Below is a small trained network, with its code and all its weights. Each question gives an input and a class and asks what happens when units are switched off, that is, made to give their printed mean instead of their output.

import numpy as np


def w(rows, s, z=0):
    codes = np.array(rows[::2]) - 128.0
    scale = np.full(codes.shape[1], s)
    scale[-1] = z or s
    return codes * scale


def norm(h):
    return h / np.sqrt((h * h).mean(-1, keepdims=True) + 1e-5)


def f(y):
    return np.maximum(y, 0)


def log_softmax(a):
    a = a - a.max(-1, keepdims=True)
    return a - np.log(np.exp(a).sum(-1, keepdims=True))


def net(x, mask):
    res = np.array(x, float).reshape(1, 6) / 4 @ E
    u = 0
    for l in range(2):
        y = f(norm(res) @ A[l][:, :-1].T + A[l][:, -1])
        res = res + np.where(mask[u : u + 15], y, B[l][:, -1]) @ B[l][:, :-1]
        u += 15
    return log_softmax(norm(res)[-1] @ U[:, :-1].T + U[:, -1])


A, B = {}, {}
E = w([
[151,151,150,169,98,112,138],'x0',
[126,159,128,114,131,142,107],'x1',
[129,135,130,130,125,127,125],'x2',
[54,104,251,154,132,120,63],'x3',
[20,249,98,121,195,99,253],'x4',
[106,141,203,57,15,61,122],'x5',
],0.0049)
A[0] = w([
[57,188,35,108,194,11,154,208],'L0N0',
[149,131,145,172,131,77,127,187],'L0N1',
[247,88,171,98,112,82,78,118],'L0N2',
[60,167,132,66,75,55,190,4],'L0N3',
[131,128,97,69,84,53,144,29],'L0N4',
[198,67,121,215,183,203,71,172],'L0N5',
[59,102,224,173,152,172,108,175],'L0N6',
[138,131,89,115,172,146,113,107],'L0N7',
[35,132,151,166,139,144,144,64],'L0N8',
[129,69,159,46,62,116,65,62],'L0N9',
[111,99,122,146,152,85,57,161],'L0N10',
[114,173,162,59,114,83,168,7],'L0N11',
[175,126,105,128,48,117,172,122],'L0N12',
[232,90,72,123,101,181,32,133],'L0N13',
[90,174,152,89,176,2,216,77],'L0N14',
],0.0057,0.0023)
B[0] = w([
[247,148,148,167,112,130,129,252],'L0N0',
[158,136,87,41,186,168,136,161],'L0N1',
[117,121,115,107,173,94,152,224],'L0N2',
[91,3,125,119,121,213,94,200],'L0N3',
[68,107,83,149,96,89,51,161],'L0N4',
[100,149,168,111,82,242,122,253],'L0N5',
[130,114,203,145,122,48,106,229],'L0N6',
[157,141,175,150,108,107,180,162],'L0N7',
[87,129,110,221,145,65,111,178],'L0N8',
[194,196,144,87,114,72,165,216],'L0N9',
[143,162,165,138,126,152,163,180],'L0N10',
[86,48,112,116,105,178,147,171],'L0N11',
[87,63,61,109,179,140,127,170],'L0N12',
[26,120,96,160,96,89,170,253],'L0N13',
[150,120,141,148,134,239,97,226],'L0N14',
],0.0055,0.0051)
A[1] = w([
[109,141,60,52,64,178,129,150],'L1N0',
[32,203,186,147,61,168,132,118],'L1N1',
[92,163,200,198,226,57,120,21],'L1N2',
[113,132,253,73,113,162,12,178],'L1N3',
[142,103,101,78,86,71,86,135],'L1N4',
[92,154,95,137,101,162,180,100],'L1N5',
[194,156,149,173,172,189,116,156],'L1N6',
[79,105,145,119,100,179,41,3],'L1N7',
[111,97,223,121,129,129,161,86],'L1N8',
[100,120,244,100,99,105,155,109],'L1N9',
[153,73,98,34,87,48,84,128],'L1N10',
[101,84,134,174,215,184,136,166],'L1N11',
[106,107,33,132,74,225,174,19],'L1N12',
[117,123,191,177,159,162,63,117],'L1N13',
[166,126,162,88,148,91,159,57],'L1N14',
],0.0068,0.0017)
B[1] = w([
[96,160,107,211,26,100,77,191],'L1N0',
[112,20,107,152,163,152,142,201],'L1N1',
[94,170,33,139,31,111,98,187],'L1N2',
[153,128,137,99,207,140,154,255],'L1N3',
[51,206,61,205,147,68,58,172],'L1N4',
[175,93,210,87,102,199,45,165],'L1N5',
[160,127,129,84,170,54,161,196],'L1N6',
[143,106,112,118,196,186,186,184],'L1N7',
[146,71,117,86,163,140,152,196],'L1N8',
[198,112,121,79,149,176,115,217],'L1N9',
[110,246,138,192,143,46,128,194],'L1N10',
[103,167,89,118,93,19,96,207],'L1N11',
[157,139,217,72,53,179,79,220],'L1N12',
[1,125,21,190,100,92,214,206],'L1N13',
[132,95,182,43,112,136,90,142],'L1N14',
],0.0053,0.0072)
U = w([
[155,141,136,104,29,233,51,217],'0',
[46,208,35,207,101,14,98,191],'1',
[60,32,129,122,230,179,195,156],'2',
[169,155,204,36,198,30,51,2],'3',
[251,228,93,119,189,150,199,10],'4',
],0.012,0.0023)

Each question gives the input, the list of numbers given to net, and the class t.
The units are the neurons (one row each of A and B). Each row of codes is followed by its name. A weight is (code - 128) times the scale printed after its matrix; where a second scale follows, it is the last column's (A, B and U).
mask holds one flag per neuron, layer by layer. A switched-off neuron (its flag False) gives its mean, the last column of its row in B, instead of its output. The means were averaged over made-up inputs and are rounded, as every weight is.
A unit's drop is (log p(t) with every unit on - log p(t) with that unit switched off) / (log p(t) with every unit on - log p(t) with every unit switched off).
The circuit of an input: a set's keep is (log p(t) with only the set's units on - log p(t) with every unit switched off) / (log p(t) with every unit on - log p(t) with every unit switched off). Starting from the 12 units with the biggest drops (on a tie, the unit counted first), units are removed one at a time, each time the one whose removal leaves the highest keep (on an exact tie, the one counted first), for as long as the keep stays at least 0.8.
units of the circuit, in order: the units of the circuit, biggest drop first
unit that matters most: the unit with the biggest drop
top k neurons: the k neurons with the biggest drops, biggest first
top k neurons in layer l: the k neurons of layer l with the biggest drops, biggest first
drop when u is switched off: that unit's drop, to one decimal
input [5,2,-4,0,5,-5], class 4: top 2 neurons in layer 0	L0N0; L0N6
input [5,-3,4,5,-8,-1], class 2: unit that matters most	L0N5
input [6,-1,5,5,-6,1], class 3: units of the circuit, in order	L0N9; L0N14; L0N2
input [-3,-1,-3,-2,7,0], class 4: top 3 neurons	L0N0; L0N13; L0N5
input [-6,4,-4,0,8,2], class 0: top 2 neurons	L0N6; L0N3
input [-6,-5,-7,1,-8,2], class 3: top 2 neurons	L0N9; L1N13
input [-7,7,2,0,0,8], class 1: top 4 neurons	L0N5; L1N4; L1N10; L0N4
input [1,-3,-3,0,-1,7], class 1: top 2 neurons in layer 0	L0N4; L0N6
input [-7,-3,0,4,1,-6], class 1: top 2 neurons	L1N11; L1N2
input [5,-5,-3,4,0,0], class 2: top 3 neurons in layer 0	L0N0; L0N1; L0N13
input [0,-7,7,1,8,1], class 2: top 2 neurons	L0N14; L0N3
input [8,-5,1,1,-1,1], class 3: top 2 neurons in layer 0	L0N13; L0N8
input [-8,-6,-1,-6,-6,1], class 1: drop when L0N14 is switched off	0.2
input [2,2,2,-3,8,-1], class 4: top 2 neurons in layer 0	L0N0; L0N5
input [-7,4,-6,3,-8,2], class 3: top 2 neurons in layer 0	L0N9; L0N14
input [-5,-7,7,3,8,-5], class 1: drop when L1N2 is switched off	0.1
input [7,-3,7,-8,-1,-5], class 0: unit that matters most	L1N12
